What each symbol does to the objects:
j738 o j848
j738 a j529
j738 y j834
j738 f j561
j738 q j454
j738 z j458
j364 o j568
j364 a j431
j364 y j95
j364 q j929
j364 z j325
j459 o j776
j459 a j582
j459 y j511
j459 f j211
j459 q j969
j459 z j889
j57 o j320
j57 a j812
j57 y j817
j57 f j575
j57 q j19
j57 z j460
j834 o j422
j834 a j932
j834 f j476
j834 q j643
j489 o j211
j489 a j928
j489 y j320
j489 q j615
j489 z j969
j325 o j756
j325 a j506
j325 y j922
j325 f j364
j325 q j409
j325 z j468
j802 o j999
j802 a j476
j802 y j165
j802 f j468
j802 q j816
j802 z j932
j922 o j11
j922 a j561
j922 y j802
j922 f j95
j922 q j342
j922 z j529
j969 o j459
j969 a j748
j969 y j10
j969 f j489
j969 q j69
j969 z j825
j819 o j759
j819 a j10
j819 y j557
j819 f j106
j819 q j721
j819 z j915
j877 o j454
j877 a j557
j877 y j383
j877 f j825
j877 q j277
j877 z j224
j148 o j467
j148 a j817
j148 y j68
j148 f j269
j148 q j11
j148 z j501
j106 o j409
j106 a j320
j106 y j467
j106 f j167
j106 q j812
j106 z j819
j460 o j10
j460 a j721
j460 y j277
j460 f j57
j460 q j396
j460 z j284
j167 o j929
j167 a j222
j167 y j748
j167 q j427
j167 z j106
j748 o j582
j748 a j969
j748 y j819
j748 f j928
j748 q j269
j748 z j467
j320 o j983
j320 a j106
j320 y j825
j320 f j222
j320 q j57
j320 z j10
j427 o j167
j427 a j575
j427 y j269
j427 q j568
j427 z j812
j615 o j489
j615 a j219
j615 y j57
j615 q j17
j615 z j69
j582 o j95
j582 a j459
j582 y j759
j582 f j47
j582 q j748
j582 z j342
j759 o j468
j759 a j511
j759 y j560
j759 f j409
j759 q j819
j759 z j816
j454 o j738
j454 a j560
j454 y j643
j454 f j889
j454 q j877
j454 z j373
j557 o j560
j557 a j877
j557 y j844
j557 f j467
j557 q j501
j557 z j34
j812 o j106
j812 a j57
j812 y j148
j812 f j427
j812 q j756
j812 z j721
j222 o j362
j222 a j167
j222 y j969
j222 q j575
j222 z j320
j362 o j431
j362 a j929
j362 y j459
j362 q j222
j362 z j983
j34 o j722
j34 a j224
j34 f j557
j34 q j746
j844 o j479
j844 a j383
j844 f j915
j844 q j865
j561 o j687
j561 a j922
j561 y j476
j561 f j776
j561 q j889
j561 z j738
j422 o j508
j422 a j650
j422 f j513
j422 q j834
j865 o j844
j865 a j508
j865 f j68
j865 q j650
j722 o j165
j722 a j373
j722 f j560
j722 q j34
j479 o j932
j479 a j643
j479 f j816
j479 q j844
j431 o j832
j431 a j364
j431 y j776
j431 q j362
j431 z j506
j575 o j222
j575 a j427
j575 y j69
j575 q j832
j575 z j57
j19 o j57
j19 a j756
j19 y j687
j19 f j832
j19 q j506
j19 z j396
j687 o j817
j687 a j11
j687 y j513
j687 f j935
j687 q j561
j687 z j848
j513 o j284
j513 a j999
j513 y j522
j513 f j396
j513 q j476
j513 z j422
j832 o j575
j832 a j568
j832 y j935
j832 q j431
j832 z j19
j568 o j427
j568 a j832
j568 y j408
j568 q j364
j568 z j756
j501 o j557
j501 a j277
j501 y j865
j501 f j148
j501 q j292
j501 z j746
j47 o j171
j47 a j211
j47 y j409
j47 q j928
j47 z j582
j416 o j17
j416 a j171
j416 y j506
j416 q j211
j416 z j776
j65 o j219
j65 a j17
j65 y j756
j65 q j171
j65 z j408
j522 o j293
j522 a j837
j522 f j848
j522 q j458
j560 o j529
j560 a j454
j560 y j479
j560 f j342
j560 q j557
j560 z j722
j185 o j867
j185 a j915
j185 y j224
j185 f j10
j185 q j284
j185 z j383
j224 o j373
j224 a j34
j224 f j877
j224 q j293
j293 o j224
j293 a j746
j293 f j277
j293 q j522
j476 o j513
j476 a j802
j476 y j458
j476 f j103
j476 q j867
j476 z j834
j383 o j643
j383 a j844
j383 f j185
j383 q j508
j816 o j802
j816 a j867
j816 y j722
j816 f j759
j816 q j915
j816 z j479
j825 o j889
j825 a j467
j825 y j185
j825 f j969
j825 q j817
j825 z j877
j932 o j650
j932 a j834
j932 f j802
j932 q j479
j529 o j292
j529 a j738
j529 y j932
j529 f j922
j529 q j560
j529 z j165
j27 o j721
j27 a j396
j27 y j292
j27 f j756
j27 q j468
j27 z j999
j983 o j506
j983 a j409
j983 y j889
j983 f j362
j983 q j320
j983 z j511
j17 o j615
j17 a j65
j17 y j19
j17 q j416
j17 z j935
j928 o j47
j928 a j489
j928 y j106
j928 q j219
j928 z j748
j776 o j935
j776 a j95
j776 y j103
j776 f j416
j776 q j459
j776 z j561
j10 o j511
j10 a j819
j10 y j877
j10 f j320
j10 q j460
j10 z j185
j929 o j364
j929 a j362
j929 y j582
j929 q j167
j929 z j409
j746 o j34
j746 a j293
j746 f j501
j746 q j837
j511 o j103
j511 a j759
j511 y j454
j511 f j983
j511 q j10
j511 z j867
j292 o j501
j292 a j848
j292 y j650
j292 f j11
j292 q j529
j292 z j837
j817 o j825
j817 a j148
j817 y j284
j817 f j69
j817 q j687
j817 z j277
j999 o j68
j999 a j513
j999 y j837
j999 f j27
j999 q j802
j999 z j650
j165 o j837
j165 a j458
j165 f j529
j165 q j722
j277 o j877
j277 a j501
j277 y j508
j277 f j817
j277 q j848
j277 z j293
j408 o j269
j408 a j935
j408 y j27
j408 f j65
j408 q j95
j408 z j11
j68 o j915
j68 a j284
j68 y j746
j68 f j721
j68 q j999
j68 z j865
j342 o j922
j342 a j889
j342 y j816
j342 f j582
j342 q j467
j342 z j560
j506 o j19
j506 a j325
j506 y j561
j506 f j431
j506 q j983
j506 z j103
j867 o j476
j867 a j816
j867 y j373
j867 f j511
j867 q j185
j867 z j643
j269 o j748
j269 a j69
j269 y j721
j269 f j219
j269 q j408
j269 z j148
j508 o j383
j508 a j865
j508 f j284
j508 q j422
j650 o j865
j650 a j422
j650 f j999
j650 q j932
j915 o j816
j915 a j185
j915 y j34
j915 f j819
j915 q j68
j915 z j844
j837 o j746
j837 a j522
j837 f j292
j837 q j165
j721 o j819
j721 a j460
j721 y j501
j721 f j812
j721 q j27
j721 z j68
j409 o j325
j409 a j983
j409 y j342
j409 f j929
j409 q j106
j409 z j759
j211 o j416
j211 a j47
j211 y j983
j211 q j489
j211 z j459
j103 o j396
j103 a j468
j103 y j738
j103 f j506
j103 q j511
j103 z j476
j11 o j148
j11 a j687
j11 y j999
j11 f j408
j11 q j922
j11 z j292
j468 o j27
j468 a j103
j468 y j529
j468 f j325
j468 q j759
j468 z j802
j458 o j522
j458 a j165
j458 f j738
j458 q j373
j95 o j408
j95 a j776
j95 y j468
j95 f j171
j95 q j582
j95 z j922
j396 o j460
j396 a j27
j396 y j848
j396 f j19
j396 q j103
j396 z j513
j219 o j928
j219 a j615
j219 y j812
j219 q j65
j219 z j269
j889 o j561
j889 a j342
j889 y j867
j889 f j459
j889 q j825
j889 z j454
j848 o j277
j848 a j292
j848 y j422
j848 f j687
j848 q j738
j848 z j522
j69 o j969
j69 a j269
j69 y j460
j69 f j615
j69 q j935
j69 z j817
j643 o j834
j643 a j479
j643 f j867
j643 q j383
j756 o j812
j756 a j19
j756 y j11
j756 f j568
j756 q j325
j756 z j27
j284 o j185
j284 a j68
j284 y j293
j284 f j460
j284 q j513
j284 z j508
j373 o j458
j373 a j722
j373 f j454
j373 q j224
j467 o j342
j467 a j825
j467 y j915
j467 f j748
j467 q j148
j467 z j557
j935 o j69
j935 a j408
j935 y j396
j935 f j17
j935 q j776
j935 z j687
j171 o j65
j171 a j416
j171 y j325
j171 q j47
j171 z j95

In the rows, 23 stands for zero.

The rows follow the links: the fewer symbols apart two objects are, the more alike their rows tend to be.

Each row is also shifted at random along 8 hidden directions that mean nothing.

Some objects, each with a row of numbers:
j928: 25,22,16,20,25,28,25,29,26,21,22,20,26,17,22,24,23,23,24,26,27,23,22,19,30,24,27,23,27,18,21,19,22,23,24,27,23,23,15,18,25,23,19,29,28,24,25,21,26,24,21,18,30
j224: 29,22,28,22,25,21,24,16,23,24,25,20,22,27,20,15,23,20,27,21,19,25,21,18,19,24,17,19,19,24,26,28,24,23,26,24,20,23,24,20,19,22,25,15,17,28,22,22,22,26,19,26,19
j844: 20,23,26,25,30,25,19,22,23,23,23,20,31,20,26,22,23,29,23,18,21,23,24,26,29,25,26,22,25,22,19,19,22,25,23,18,21,25,25,26,20,19,23,19,23,33,22,24,28,24,23,15,24
j889: 26,24,27,20,31,22,16,21,19,26,24,25,24,23,27,30,20,22,25,12,19,26,26,22,20,18,22,20,23,27,25,28,18,24,22,18,33,23,22,28,23,22,26,20,23,28,23,22,20,23,20,30,21
j511: 20,25,24,22,21,22,22,20,23,25,24,23,20,25,22,20,24,18,22,20,19,26,20,23,18,23,23,22,20,24,24,25,24,22,23,20,25,25,26,25,23,23,25,20,21,22,22,22,22,23,23,22,18
j557: 31,22,21,16,10,19,26,17,27,24,24,26,15,24,25,28,20,19,19,30,29,25,21,18,14,22,22,25,20,20,25,22,24,21,13,29,21,23,20,23,22,20,28,18,19,13,23,22,30,21,24,28,17
j932: 27,21,18,23,20,24,23,25,24,24,18,23,18,27,18,21,24,20,24,24,26,22,20,23,22,22,22,26,21,20,22,26,22,20,21,26,25,18,22,22,26,24,22,25,23,18,20,24,21,22,24,32,22
j269: 28,23,23,17,16,21,25,22,19,25,24,26,21,17,28,30,21,26,25,31,31,23,24,19,23,19,23,26,24,24,24,24,22,25,15,28,20,22,17,22,18,21,24,20,24,21,22,25,28,18,26,31,23
j687: 20,17,18,22,29,23,18,28,27,21,20,21,19,29,19,29,22,18,22,14,23,22,26,22,21,23,20,25,20,22,23,24,20,21,28,24,36,19,20,22,33,26,20,34,27,17,24,19,17,29,16,30,27
j408: 13,21,18,21,18,21,26,23,24,22,22,24,20,18,22,25,22,20,25,30,31,20,24,22,22,20,23,28,24,21,24,23,23,21,19,31,23,19,16,17,21,25,21,26,24,19,22,23,26,22,25,24,26
j34: 25,19,21,24,30,27,19,28,30,18,20,22,25,27,24,29,22,25,17,14,21,22,25,24,25,27,26,22,25,17,20,17,19,21,25,19,30,23,26,27,33,20,23,30,27,19,26,18,20,28,19,16,26
j422: 31,22,21,22,24,25,17,28,22,24,23,22,21,24,20,26,25,21,22,22,20,23,23,23,25,25,25,24,20,22,21,20,22,22,24,21,30,24,24,24,28,22,23,27,26,20,22,23,23,23,20,20,24
j219: 28,24,28,27,28,24,27,23,21,20,23,23,30,24,27,18,22,36,24,22,23,21,26,23,28,24,19,20,28,26,23,26,24,26,28,21,11,22,25,24,20,23,19,21,22,29,24,26,18,23,25,29,25
j501: 16,20,25,26,26,20,25,23,22,22,21,23,23,27,23,20,20,21,26,25,25,18,22,21,22,22,22,24,24,20,23,29,21,23,23,26,24,21,23,20,22,22,22,21,23,24,22,22,16,24,25,24,23
j582: 22,23,22,19,20,22,21,22,28,24,23,25,21,20,27,31,20,9,19,20,23,23,22,23,15,20,30,25,25,18,26,21,20,21,17,23,36,26,23,23,25,20,28,23,26,19,24,16,23,25,25,7,21
j373: 24,23,21,22,19,22,27,21,25,22,23,23,20,24,18,18,25,19,23,28,22,23,20,19,23,24,22,20,21,19,24,23,23,19,23,27,21,23,22,18,24,24,25,23,20,19,26,20,22,22,21,19,23
j489: 44,27,27,19,24,24,23,28,16,27,23,25,23,24,25,24,22,17,27,25,18,23,21,16,23,21,25,18,24,24,25,33,21,24,24,20,29,27,22,22,25,21,25,20,26,23,23,22,11,19,23,27,22
j522: 15,23,29,28,24,19,22,21,21,22,25,28,22,24,25,26,22,22,23,22,19,18,26,25,21,20,23,22,22,23,23,24,21,22,22,21,27,23,27,25,23,21,27,21,22,21,24,21,17,21,25,18,22
j95: 30,23,30,27,32,20,22,20,21,25,20,22,27,28,25,18,20,25,25,13,19,22,25,25,17,20,18,21,25,28,28,32,22,23,26,18,23,21,29,26,20,25,23,18,20,30,21,22,13,27,25,29,20
j320: 13,28,27,30,22,24,30,25,21,19,24,25,25,28,24,14,24,28,21,26,18,21,21,25,26,26,24,18,25,23,21,25,25,24,28,18,14,26,30,24,23,23,22,22,21,22,26,24,13,21,26,20,22
j561: 34,22,20,22,28,23,22,26,21,24,20,19,22,28,15,16,25,18,26,20,19,23,21,18,22,23,18,20,22,24,27,30,23,20,29,25,27,21,22,17,27,27,21,27,22,24,24,20,15,27,17,28,25
j427: 23,25,29,26,15,20,29,20,25,22,24,24,19,28,25,16,21,19,21,26,23,21,20,24,14,25,22,24,21,23,25,27,27,25,23,23,17,24,28,24,19,21,24,18,20,19,21,24,18,24,29,23,17
j650: 36,21,24,23,22,21,22,24,19,27,20,20,21,26,19,16,24,18,27,26,22,21,18,21,20,23,21,25,21,23,24,29,25,22,22,25,23,22,25,20,21,22,22,20,21,25,19,24,19,23,24,25,19
j409: 30,26,21,22,19,25,25,26,22,25,20,25,21,25,24,24,22,22,21,23,24,24,20,23,21,22,25,23,25,22,23,26,22,22,20,21,23,24,25,26,24,23,24,22,25,20,22,23,20,20,27,27,20
j57: 17,23,23,22,18,21,26,19,23,23,26,19,21,21,20,16,24,20,24,28,23,25,21,22,21,26,20,23,19,24,23,21,29,25,26,26,17,25,22,19,18,24,20,21,20,24,22,25,28,25,22,20,22
j27: 26,22,16,24,16,26,24,29,27,21,20,21,21,24,20,22,25,23,16,30,25,20,21,24,25,28,27,26,25,18,22,15,27,21,23,24,20,25,26,20,29,23,21,32,27,13,25,21,24,23,24,13,26
j615: 8,21,22,24,22,22,28,18,29,19,26,17,22,19,19,15,24,15,24,26,23,22,22,22,21,26,21,23,20,21,24,19,27,24,28,29,20,22,19,14,19,25,19,25,20,25,25,20,27,30,20,10,26

From each start, follow one symbol. Which object do you reach?
Answer with the object's name.
start 25,21,14,19,22,28,20,27,28,23,19,21,22,23,22,29,24,25,19,18,27,26,22,24,25,24,26,25,24,20,21,18,21,21,21,22,27,22,20,26,29,24,21,29,27,19,23,22,29,24,20,27,25
z: j816
start 33,27,25,20,21,23,22,29,17,25,24,30,22,23,28,32,21,23,22,28,21,22,24,18,26,20,28,19,26,21,23,27,19,22,19,20,29,28,23,25,28,19,28,23,27,16,25,22,14,15,24,25,22
z: j877
start 3,19,21,27,30,22,24,29,25,20,20,20,25,23,22,21,21,14,26,23,25,16,22,24,26,22,27,25,26,15,21,25,19,22,25,27,33,22,20,15,26,22,20,30,28,24,24,18,15,27,24,11,28
y: j68
start 21,23,28,23,22,21,22,20,24,23,26,21,21,24,24,21,22,17,23,18,20,25,23,25,16,25,22,23,19,27,24,23,25,27,26,20,25,25,25,25,20,22,23,20,21,25,21,23,24,27,22,21,20
z: j57
start 35,25,22,21,13,22,26,29,18,27,20,24,18,25,23,20,22,15,24,37,25,19,15,18,21,23,28,25,23,18,23,30,25,22,18,26,24,27,24,18,24,20,24,22,25,15,21,23,16,17,29,21,20
z: j68
start 7,20,18,28,29,25,23,26,26,20,17,20,23,27,19,18,23,23,23,16,25,21,22,28,23,23,21,26,24,21,21,24,21,21,27,23,25,17,23,23,26,27,18,29,24,24,22,22,20,28,23,27,25
y: j529
start 19,25,24,24,10,18,25,20,22,24,25,28,14,26,22,24,23,18,20,31,23,22,21,24,15,23,23,25,18,24,24,24,27,22,19,24,22,25,27,24,23,23,27,21,21,11,22,24,21,19,27,25,17
z: j513
start 37,23,19,16,18,25,21,27,21,26,23,22,18,24,22,26,24,19,22,26,22,27,19,18,23,25,25,22,20,22,23,24,24,23,21,23,27,26,20,23,28,21,24,24,25,17,23,23,25,21,19,28,22
z: j185
start 23,21,26,25,31,22,19,26,22,23,23,22,24,26,22,24,22,18,24,15,18,21,26,24,21,22,22,21,23,25,25,27,21,24,29,20,33,23,25,23,27,24,21,27,25,24,23,19,14,28,20,21,25
o: j69
start 33,22,27,23,21,19,23,21,20,25,23,24,18,30,20,19,22,18,24,25,19,21,22,19,17,22,18,22,20,25,27,30,24,21,24,24,25,22,26,21,24,23,25,21,20,18,23,21,14,24,21,28,19
a: j292
start 24,26,22,24,15,22,25,19,24,23,25,25,20,25,21,21,26,31,18,26,23,26,23,25,21,25,19,22,21,27,24,18,28,22,23,22,12,23,26,26,23,26,24,22,19,17,24,26,28,20,24,30,21
a: j468
start 12,23,23,25,21,20,22,23,25,21,24,28,20,23,23,29,23,19,19,23,21,20,25,25,21,20,25,23,22,21,23,21,20,19,20,23,30,23,25,24,27,23,27,26,24,16,26,19,19,21,25,17,23
y: j834
start 23,23,26,19,23,21,20,23,22,26,24,26,24,18,30,32,19,16,23,23,24,22,23,21,20,19,30,24,25,20,24,24,19,24,15,22,32,27,22,24,21,17,28,18,25,24,22,20,23,21,26,13,20
f: j748
start 23,24,23,26,17,23,24,24,22,21,24,24,22,24,20,20,26,28,18,30,20,21,23,24,27,27,24,23,22,23,21,18,27,21,24,22,16,25,28,22,25,23,23,26,22,17,25,24,23,20,23,17,24
q: j476
start 27,22,24,24,30,26,21,31,21,21,22,22,26,25,24,25,22,26,23,20,20,21,26,21,29,24,23,20,26,23,22,25,21,24,29,20,28,24,22,23,30,23,20,30,28,22,26,22,13,24,19,25,29
f: j615
start 27,22,25,21,17,20,23,21,22,22,25,27,18,27,25,28,21,26,21,26,25,23,25,19,20,23,19,23,20,24,24,24,23,23,20,24,22,22,22,25,25,22,26,22,21,14,24,24,22,20,21,33,21
a: j501
start 20,22,27,26,28,23,23,25,21,20,24,22,26,25,24,22,22,28,22,22,19,21,26,22,27,25,21,19,24,24,22,23,23,24,28,20,21,24,25,23,25,22,21,24,23,24,26,23,17,24,20,22,26
y: j284
start 29,22,21,21,25,26,21,27,24,24,21,18,24,23,24,22,22,15,22,21,21,24,18,23,21,25,28,23,24,20,23,23,23,24,23,21,29,26,24,22,25,21,22,24,26,25,21,20,22,27,23,14,22
z: j819
